Below is a small trained network, with its code and all its weights. Each question gives an input and a class and asks what happens when units are switched off, that is, made to give their printed mean instead of their output.

import numpy as np


def w(rows, s, z=0):
    codes = np.array(rows[::2]) - 128.0
    scale = np.full(codes.shape[1], s)
    scale[-1] = z or s
    return codes * scale


def f(y):
    return np.maximum(y, 0)


def log_softmax(a):
    a = a - a.max(-1, keepdims=True)
    return a - np.log(np.exp(a).sum(-1, keepdims=True))


def net(x, mask):
    res = np.array(x, float).reshape(1, 3) / 4 @ E
    y = f(res @ A[0][:, :-1].T + A[0][:, -1])
    res = res + np.where(mask, y, B[0][:, -1]) @ B[0][:, :-1]
    return log_softmax(res[-1] @ U[:, :-1].T + U[:, -1])


A, B = {}, {}
E = w([
[181,150,143,215,198,242,90],'x0',
[51,165,54,141,115,205,87],'x1',
[112,247,155,114,228,118,160],'x2',
],0.012)
A[0] = w([
[142,213,159,69,159,148,176,76],'n0',
[41,129,65,106,125,94,166,127],'n1',
[230,77,226,104,131,109,168,78],'n2',
[37,159,4,124,94,165,75,79],'n3',
[134,83,115,123,23,128,96,114],'n4',
[186,106,160,86,130,107,137,86],'n5',
[79,105,104,123,154,145,139,219],'n6',
[94,58,112,137,182,108,139,254],'n7',
[120,78,122,150,75,115,117,100],'n8',
[41,80,107,86,103,85,188,51],'n9',
[74,106,121,73,97,95,198,75],'n10',
[110,144,91,78,99,44,147,132],'n11',
[173,43,83,179,95,146,118,111],'n12',
[74,178,127,76,167,114,139,118],'n13',
[86,108,114,80,96,81,156,87],'n14',
[130,136,125,78,121,107,92,223],'n15',
[204,83,146,208,118,187,76,95],'n16',
[87,172,169,166,154,106,157,171],'n17',
[220,126,228,120,102,75,183,124],'n18',
[70,219,133,140,203,34,123,81],'n19',
],0.011,0.0093)
B[0] = w([
[81,65,94,230,138,15,132,208],'n0',
[146,190,112,128,162,185,91,211],'n1',
[68,237,238,123,60,164,106,216],'n2',
[121,239,197,36,1,87,11,248],'n3',
[99,53,81,156,89,51,213,221],'n4',
[109,156,239,148,63,146,143,165],'n5',
[162,110,137,20,75,193,188,207],'n6',
[136,52,126,14,180,154,204,220],'n7',
[92,77,69,182,145,48,156,184],'n8',
[166,170,112,239,156,108,62,204],'n9',
[198,179,83,249,151,157,90,200],'n10',
[181,177,144,154,233,183,105,226],'n11',
[83,74,79,157,155,60,146,212],'n12',
[78,62,111,145,79,60,187,202],'n13',
[128,167,70,191,153,171,79,199],'n14',
[196,67,99,68,167,200,179,203],'n15',
[153,136,84,217,177,128,99,235],'n16',
[92,60,125,110,175,83,165,213],'n17',
[97,155,206,70,54,191,84,231],'n18',
[152,114,121,171,82,21,200,233],'n19',
],0.0063,0.012)
U = w([
[87,66,103,169,110,12,167,69],'0',
[99,203,192,77,30,134,70,80],'1',
[219,179,105,208,253,166,73,99],'2',
[186,61,122,12,185,186,186,255],'3',
],0.013,0.0093)

Each question gives the input, the list of numbers given to net, and the class t.
The units are the neurons (one row each of A and B). Each row of codes is followed by its name. A weight is (code - 128) times the scale printed after its matrix; where a second scale follows, it is the last column's (A, B and U).
mask holds one flag per neuron, in row order. A switched-off neuron (its flag False) gives its mean, the last column of its row in B, instead of its output. The means were averaged over made-up inputs and are rounded, as every weight is.
A unit's drop is (log p(t) with every unit on - log p(t) with that unit switched off) / (log p(t) with every unit on - log p(t) with every unit switched off).
The circuit of an input: a set's keep is (log p(t) with only the set's units on - log p(t) with every unit switched off) / (log p(t) with every unit on - log p(t) with every unit switched off). Starting from the 12 units with the biggest drops (on a tie, the unit counted first), units are removed one at a time, each time the one whose removal leaves the highest keep (on an exact tie, the one counted first), for as long as the keep stays at least 0.8.
circuit, biggest first: the units of the circuit, biggest drop first
k most important neurons: the k neurons with the biggest drops, biggest first
drop when u is switched off: that unit's drop, to one decimal
input [-5,6,-5], class 1: circuit, biggest first : [n3]
input [-2,-3,-3], class 3: circuit, biggest first : [n0; n19]
input [4,3,-4], class 0: 4 most important neurons : [n11; n12; n1; n10]
input [6,-7,7], class 0: 2 most important neurons : [n0; n3]
input [-7,-6,0], class 2: 4 most important neurons : [n11; n10; n3; n9]
input [2,-5,3], class 1: 2 most important neurons : [n2; n18]
input [1,-3,4], class 0: 2 most important neurons : [n3; n0]
input [5,5,3], class 1: 2 most important neurons : [n3; n11]
input [-2,-2,-3], class 3: 2 most important neurons : [n0; n19]
input [1,3,-3], class 3: 3 most important neurons : [n0; n19; n2]
input [-1,2,-3], class 3: 3 most important neurons : [n0; n19; n13]
input [-8,3,-6], class 2: drop when n11 is switched off : 0.2
input [-4,7,0], class 1: drop when n3 is switched off : 2.0
input [2,-4,7], class 0: drop when n15 is switched off : 0.0
input [-6,-5,-5], class 2: most important neuron : [n11]
